Below is a small trained network, with its code and all its weights. Each question gives an input and a target symbol and asks what happens when units are switched off, that is, made to give their printed mean instead of their output.

import numpy as np


def w(rows, s, z=0):
    codes = np.array(rows[::2]) - 128.0
    scale = np.full(codes.shape[1], s)
    scale[-1] = z or s
    return codes * scale


def norm(h):
    return h / np.sqrt((h * h).mean(-1, keepdims=True) + 1e-5)


def f(y):
    return np.maximum(y, 0)


def softmax(a):
    e = np.exp(a - a.max(-1, keepdims=True))
    return e / e.sum(-1, keepdims=True)


def log_softmax(a):
    a = a - a.max(-1, keepdims=True)
    return a - np.log(np.exp(a).sum(-1, keepdims=True))


def net(x, mask):
    ids = ['βγδεζηθμξπστψω'.index(c) for c in x.split()]
    T = len(ids)
    res = E[ids] + P[:T]
    r = norm(res)
    for j in range(2):
        rows = slice(3 * j, 3 * j + 3)
        q, k, v = (r @ M[0][rows].T for M in (Q, K, V))
        z = softmax(np.where(np.tri(T) > 0, q @ k.T / 3**0.5, -1e9)) @ v
        o = O[0][rows]
        res = res + np.where(mask[j], z, o[:, -1]) @ o[:, :-1]
    y = f(norm(res) @ A[0][:, :-1].T + A[0][:, -1])
    res = res + np.where(mask[2:6], y, B[0][:, -1]) @ B[0][:, :-1]
    return log_softmax(norm(res)[-1] @ U[:, :-1].T + U[:, -1])


Q, K, V, O, A, B = {}, {}, {}, {}, {}, {}
E = w([
[158,152,128],'β',
[98,107,109],'γ',
[93,160,137],'δ',
[86,130,174],'ε',
[171,141,11],'ζ',
[95,157,136],'η',
[99,155,136],'θ',
[178,54,114],'μ',
[138,133,187],'ξ',
[91,160,137],'π',
[93,141,177],'σ',
[76,185,135],'τ',
[93,158,136],'ψ',
[93,166,135],'ω',
],0.012)
P = w([
[33,253,174],'0',
[56,229,161],'1',
[73,198,151],'2',
[87,170,140],'3',
[101,138,135],'4',
[117,109,123],'5',
[119,89,114],'6',
[123,83,110],'7',
[117,75,126],'8',
],0.0036)
Q[0] = w([
[232,130,134],'H0',
[252,139,156],'H0',
[148,188,142],'H0',
[170,86,112],'H1',
[212,111,175],'H1',
[241,149,160],'H1',
],0.014)
K[0] = w([
[108,114,214],'H0',
[99,121,254],'H0',
[142,195,177],'H0',
[140,130,77],'H1',
[176,175,100],'H1',
[162,220,78],'H1',
],0.016)
V[0] = w([
[67,79,128],'H0',
[80,86,181],'H0',
[170,147,198],'H0',
[181,159,181],'H1',
[141,151,2],'H1',
[148,155,64],'H1',
],0.0089)
O[0] = w([
[30,35,151,180],'H0',
[69,67,218,109],'H0',
[180,157,233,4],'H0',
[242,158,200,13],'H1',
[132,193,1,115],'H1',
[162,179,38,97],'H1',
],0.0057,0.0022)
A[0] = w([
[200,88,172,128],'N0',
[148,62,129,136],'N1',
[88,136,223,151],'N2',
[136,175,2,251],'N3',
],0.0098,0.0023)
B[0] = w([
[53,214,150,155],'N0',
[81,247,138,155],'N1',
[253,40,20,205],'N2',
[227,38,113,255],'N3',
],0.0057,0.0068)
U = w([
[129,127,122,47],'β',
[145,120,144,52],'γ',
[89,223,71,77],'δ',
[159,135,94,76],'ε',
[110,185,135,255],'ζ',
[157,183,79,119],'η',
[180,106,235,148],'θ',
[142,66,206,113],'μ',
[155,124,116,60],'ξ',
[7,96,99,189],'π',
[129,49,212,119],'σ',
[147,116,132,52],'τ',
[137,137,128,66],'ψ',
[200,229,155,188],'ω',
],0.015,0.0078)

Each question gives the input, a string of symbols that net reads in full, and the target symbol t.
The units are the heads (3 rows each of Q, K, V and O) and the neurons (one row each of A and B). Each row of codes is followed by its name. A weight is (code - 128) times the scale printed after its matrix; where a second scale follows, it is the last column's (O, A, B and U).
mask holds one flag per unit, heads first, then neurons. A switched-off unit (its flag False) gives its mean, the last column of its rows in O or B, instead of its output. The means were averaged over made-up inputs and are rounded, as every weight is.
A unit's drop is (log p(t) with every unit on - log p(t) with that unit switched off) / (log p(t) with every unit on - log p(t) with every unit switched off).
The circuit of an input: a set's keep is (log p(t) with only the set's units on - log p(t) with every unit switched off) / (log p(t) with every unit on - log p(t) with every unit switched off). Starting from all 6 units, units are removed one at a time, each time the one whose removal leaves the highest keep (on an exact tie, the one counted first), for as long as the keep stays at least 0.8.
units of the circuit, in order: the units of the circuit, biggest drop first
unit that matters most: the unit with the biggest drop
k most important neurons: the k neurons with the biggest drops, biggest first
which heads matter: for each layer, one digit per head in row order, 1 if its drop is at least 0.15 and else 0, layers parted by /
drop when u is switched off: that unit's drop, to one decimal
input γ μ η γ ε μ τ, target σ: which heads matter	01
input μ μ μ, target ζ: which heads matter	00
input τ τ τ π ξ μ δ, target θ: which heads matter	01
input θ γ ω η ψ τ β π π, target ω: which heads matter	10
input η γ ω ω δ μ τ μ, target π: which heads matter	00
input β τ ω τ, target ω: units of the circuit, in order	(H0)
input μ θ δ ε η η, target σ: which heads matter	01
input τ ε μ ω γ τ σ γ β, target ω: 2 most important neurons	(N0; N3)
input μ δ μ γ π β, target ω: units of the circuit, in order	(H1; N2)
input μ δ μ γ ω ε θ, target σ: drop when N2 is switched off	0.1
input μ δ μ, target ζ: drop when N3 is switched off	1.0
input β ω ω, target ω: drop when H1 is switched off	0.1
input τ η γ μ τ γ μ ε δ, target σ: drop when H1 is switched off	1.3
input τ β η δ, target ω: unit that matters most	H0
